Below are the code and all the weights of a small trained network. Each question names an input and a target symbol and asks about switching units off, where a switched-off unit gives its printed mean instead of its output.

import numpy as np


def w(rows, s, z=0):
    codes = np.array(rows[::2]) - 128.0
    scale = np.full(codes.shape[1], s)
    scale[-1] = z or s
    return codes * scale


def norm(h):
    return h / np.sqrt((h * h).mean(-1, keepdims=True) + 1e-5)


def f(y):
    return np.maximum(y, 0)


def softmax(a):
    e = np.exp(a - a.max(-1, keepdims=True))
    return e / e.sum(-1, keepdims=True)


def log_softmax(a):
    a = a - a.max(-1, keepdims=True)
    return a - np.log(np.exp(a).sum(-1, keepdims=True))


def net(x, mask):
    ids = ['ΔΠζητω'.index(c) for c in x.split()]
    T = len(ids)
    res = E[ids] + P[:T]
    r = norm(res)
    for j in range(3):
        rows = slice(3 * j, 3 * j + 3)
        q, k, v = (r @ M[0][rows].T for M in (Q, K, V))
        z = softmax(np.where(np.tri(T) > 0, q @ k.T / 3**0.5, -1e9)) @ v
        o = O[0][rows]
        res = res + np.where(mask[j], z, o[:, -1]) @ o[:, :-1]
    y = f(norm(res) @ A[0][:, :-1].T + A[0][:, -1])
    res = res + np.where(mask[3:15], y, B[0][:, -1]) @ B[0][:, :-1]
    return log_softmax(norm(res)[-1] @ U[:, :-1].T + U[:, -1])


Q, K, V, O, A, B = {}, {}, {}, {}, {}, {}
E = w([
[182,38,142,84,164,210,120,197,160,134,120,135],'Δ',
[76,154,146,179,188,174,190,135,90,151,139,122],'Π',
[130,70,62,130,241,140,90,101,133,141,129,93],'ζ',
[142,156,132,170,112,128,86,150,119,157,41,73],'η',
[140,86,122,166,140,230,180,117,163,77,205,106],'τ',
[67,161,58,152,68,125,178,198,149,125,247,133],'ω',
],0.016)
P = w([
[189,198,144,94,246,143,92,243,175,117,114,55],'0',
[126,108,146,165,107,115,93,68,130,191,131,183],'1',
[170,102,191,121,221,114,167,195,77,124,142,68],'2',
[76,120,102,60,98,103,109,80,96,91,65,144],'3',
[99,75,191,133,168,114,131,201,106,122,138,111],'4',
[169,115,104,194,107,101,157,106,132,179,87,191],'5',
[73,120,175,148,174,128,110,193,156,88,176,109],'6',
[114,129,96,94,95,92,145,77,92,41,42,207],'7',
[48,117,183,126,144,137,121,211,152,116,173,134],'8',
[131,170,73,76,96,153,48,101,33,91,143,177],'9',
[33,121,177,136,136,145,124,207,172,113,178,135],'10',
[215,136,102,188,162,168,122,96,113,186,163,159],'11',
],0.013)
Q[0] = w([
[67,153,98,170,154,157,153,105,87,165,85,118],'H1',
[103,171,176,144,120,38,131,128,132,151,119,120],'H1',
[130,135,108,142,109,97,189,179,96,94,175,116],'H1',
[68,116,108,69,123,118,130,121,120,33,94,138],'H2',
[87,122,206,90,127,72,151,124,123,70,89,78],'H2',
[131,134,86,139,97,178,95,113,55,108,117,138],'H2',
[178,128,200,227,136,144,84,138,194,250,197,123],'H3',
[78,145,172,94,153,81,126,83,177,161,90,97],'H3',
[177,127,50,161,138,163,78,91,120,220,152,186],'H3',
],0.012)
K[0] = w([
[49,221,104,240,157,123,163,75,1,138,102,110],'H1',
[77,152,193,162,100,65,86,166,112,135,54,132],'H1',
[42,187,120,168,68,175,207,190,150,93,186,192],'H1',
[136,67,91,248,128,91,216,153,227,196,87,187],'H2',
[109,76,153,183,159,117,143,129,200,224,126,91],'H2',
[155,127,124,96,128,129,151,75,111,90,78,238],'H2',
[89,188,155,5,133,162,52,153,54,74,200,5],'H3',
[123,103,206,139,197,163,114,138,174,240,116,22],'H3',
[110,168,86,33,150,143,39,92,66,27,85,182],'H3',
],0.009)
V[0] = w([
[117,73,116,143,82,102,141,104,225,99,139,168],'H1',
[133,60,130,136,139,129,64,62,151,127,72,204],'H1',
[93,143,178,120,111,131,148,127,102,114,171,171],'H1',
[133,99,136,243,171,253,162,81,158,60,82,115],'H2',
[173,72,120,27,226,153,120,175,114,214,59,111],'H2',
[99,95,243,164,170,96,163,173,6,147,76,220],'H2',
[160,34,101,112,104,180,142,144,196,114,115,158],'H3',
[98,164,153,59,125,230,189,160,181,113,170,212],'H3',
[195,188,203,142,13,134,152,157,114,110,84,105],'H3',
],0.0071)
O[0] = w([
[90,113,151,106,129,98,94,110,94,138,49,150,143],'H1',
[25,135,133,190,114,69,171,120,114,83,209,184,4],'H1',
[136,98,104,159,149,81,76,90,138,122,81,117,173],'H1',
[216,134,169,93,149,156,221,63,189,238,158,131,172],'H2',
[211,164,119,69,176,182,116,183,148,88,113,53,91],'H2',
[177,94,159,179,190,91,84,191,177,115,177,120,61],'H2',
[150,90,107,110,185,185,142,165,104,183,155,72,138],'H3',
[190,148,96,118,138,70,108,33,128,123,74,93,255],'H3',
[58,69,1,186,80,113,83,165,194,145,90,103,42],'H3',
],0.007,0.0063)
A[0] = w([
[130,146,116,147,137,136,161,103,81,145,116,162,133],'N1',
[111,183,155,123,150,122,111,151,166,160,161,175,111],'N2',
[153,128,75,127,96,99,113,110,45,142,112,118,93],'N3',
[90,132,152,151,146,135,137,177,135,104,147,114,159],'N4',
[125,97,134,137,101,84,120,116,46,149,133,118,17],'N5',
[173,119,159,116,138,137,163,147,126,119,142,76,82],'N6',
[161,113,191,147,134,139,167,86,125,121,170,175,166],'N7',
[119,73,161,159,182,131,57,116,133,109,77,104,3],'N8',
[75,115,79,180,59,120,116,144,122,115,140,202,87],'N9',
[139,132,94,163,71,106,125,71,72,76,101,253,6],'N10',
[187,113,140,128,182,149,127,116,141,147,99,149,165],'N11',
[174,127,139,127,165,156,155,147,151,141,146,101,75],'N12',
],0.013,0.0044)
B[0] = w([
[164,140,125,38,115,158,101,75,96,79,89,140,194],'N1',
[124,113,144,156,155,85,161,132,111,70,147,133,165],'N2',
[111,135,170,152,110,96,136,119,119,153,200,161,208],'N3',
[116,142,113,151,81,140,147,132,159,145,181,192,170],'N4',
[174,131,84,142,138,129,146,135,177,92,95,79,170],'N5',
[142,120,165,109,149,145,138,121,121,111,137,198,237],'N6',
[64,95,116,169,49,69,110,170,107,163,187,136,234],'N7',
[211,219,177,45,252,122,137,119,120,133,65,152,154],'N8',
[91,85,119,124,173,235,113,168,113,155,88,109,241],'N9',
[152,96,196,144,115,80,101,82,106,51,109,109,237],'N10',
[141,179,70,142,123,104,142,158,194,112,107,85,250],'N11',
[95,137,149,123,129,140,91,128,80,127,104,148,255],'N12',
],0.011,0.0092)
U = w([
[147,115,128,160,81,19,140,188,212,106,232,64,146],'Δ',
[209,174,62,66,194,92,94,171,190,122,90,61,203],'Π',
[58,78,102,154,114,180,136,192,154,216,170,88,102],'ζ',
[137,154,229,76,138,127,134,166,105,162,211,219,1],'η',
[144,74,143,127,107,93,76,92,116,91,116,91,173],'τ',
[154,115,65,90,101,102,143,63,155,255,134,172,131],'ω',
],0.0054,0.0036)

Each question gives the input, a string of symbols that net reads in full, and the target symbol t.
The units are the heads (3 rows each of Q, K, V and O) and the neurons (one row each of A and B). Each row of codes is followed by its name. A weight is (code - 128) times the scale printed after its matrix; where a second scale follows, it is the last column's (O, A, B and U).
mask holds one flag per unit, heads first, then neurons. A switched-off unit (its flag False) gives its mean, the last column of its rows in O or B, instead of its output. The means were averaged over made-up inputs and are rounded, as every weight is.
A unit's drop is (log p(t) with every unit on - log p(t) with that unit switched off) / (log p(t) with every unit on - log p(t) with every unit switched off).
The circuit of an input: a set's keep is (log p(t) with only the set's units on - log p(t) with every unit switched off) / (log p(t) with every unit on - log p(t) with every unit switched off). Starting from the 12 units with the biggest drops (on a tie, the unit counted first), units are removed one at a time, each time the one whose removal leaves the highest keep (on an exact tie, the one counted first), for as long as the keep stays at least 0.8.
circuit, biggest first: the units of the circuit, biggest drop first
unit that matters most: the unit with the biggest drop
k most important neurons: the k neurons with the biggest drops, biggest first
heads that matter: for each layer, one digit per head in row order, 1 if its drop is at least 0.15 and else 0, layers parted by /
drop of u: that unit's drop, to one decimal
input ω ζ Π τ ω ζ Π τ, target η: circuit, biggest first => [H3]
input ω τ Δ ω ζ ω, target τ: circuit, biggest first => [N10; H2]
input ω τ ω Π ω η ω ω ζ τ η, target η: heads that matter => 110
input Δ η ζ τ ω, target Π: circuit, biggest first => [H1; N7]
input ω Δ ω ω, target Π: heads that matter => 010
input τ ω Π, target Π: heads that matter => 100
input ω η Δ Π τ ζ, target Δ: circuit, biggest first => [H1; H2; N7]
input τ ω ω Π η τ, target Δ: heads that matter => 010
input ω Π ω ω ω η η ζ, target ζ: circuit, biggest first => [H3; N9]
input Π ω Π ω τ ω τ Π η Π, target Δ: heads that matter => 010
input ω Δ Π ω Π ω ω ω ω ω, target τ: heads that matter => 010
input η τ ω ζ ω τ η Π Δ, target Π: 3 most important neurons => [N8; N11; N3]
input ω η Π Δ, target ζ: heads that matter => 101
input ω Π ω ω τ, target Π: circuit, biggest first => [H1; N11]
input ω ω ω τ Δ, target Π: most important neuron => [N8]
input τ τ ω τ ω τ η ω η, target η: circuit, biggest first => [H1; N6]
input τ ζ Π η ζ, target η: 2 most important neurons => [N6; N12]
input τ ω ω η ω Π τ ω η ζ ω τ, target η: circuit, biggest first => [H3; H2; N7]
input η ω Π ω ζ Π τ η, target Δ: circuit, biggest first => [H2; H1; N7]
input ζ Π ω ω ω τ η τ, target ω: heads that matter => 011
input τ ω Δ ω ω ω τ Π ω Π ω τ, target Δ: unit that matters most => N7
input ζ ω τ τ τ ζ Π, target Π: heads that matter => 101
input τ Δ ζ τ ω τ ω τ ω Δ, target ω: heads that matter => 011
input τ ω ω τ τ ω ω Δ Π ω ω Π, target τ: 2 most important neurons => [N10; N1]
input τ ω ω τ ω τ ω ω ω τ τ τ, target ω: drop of H2 => 0.4
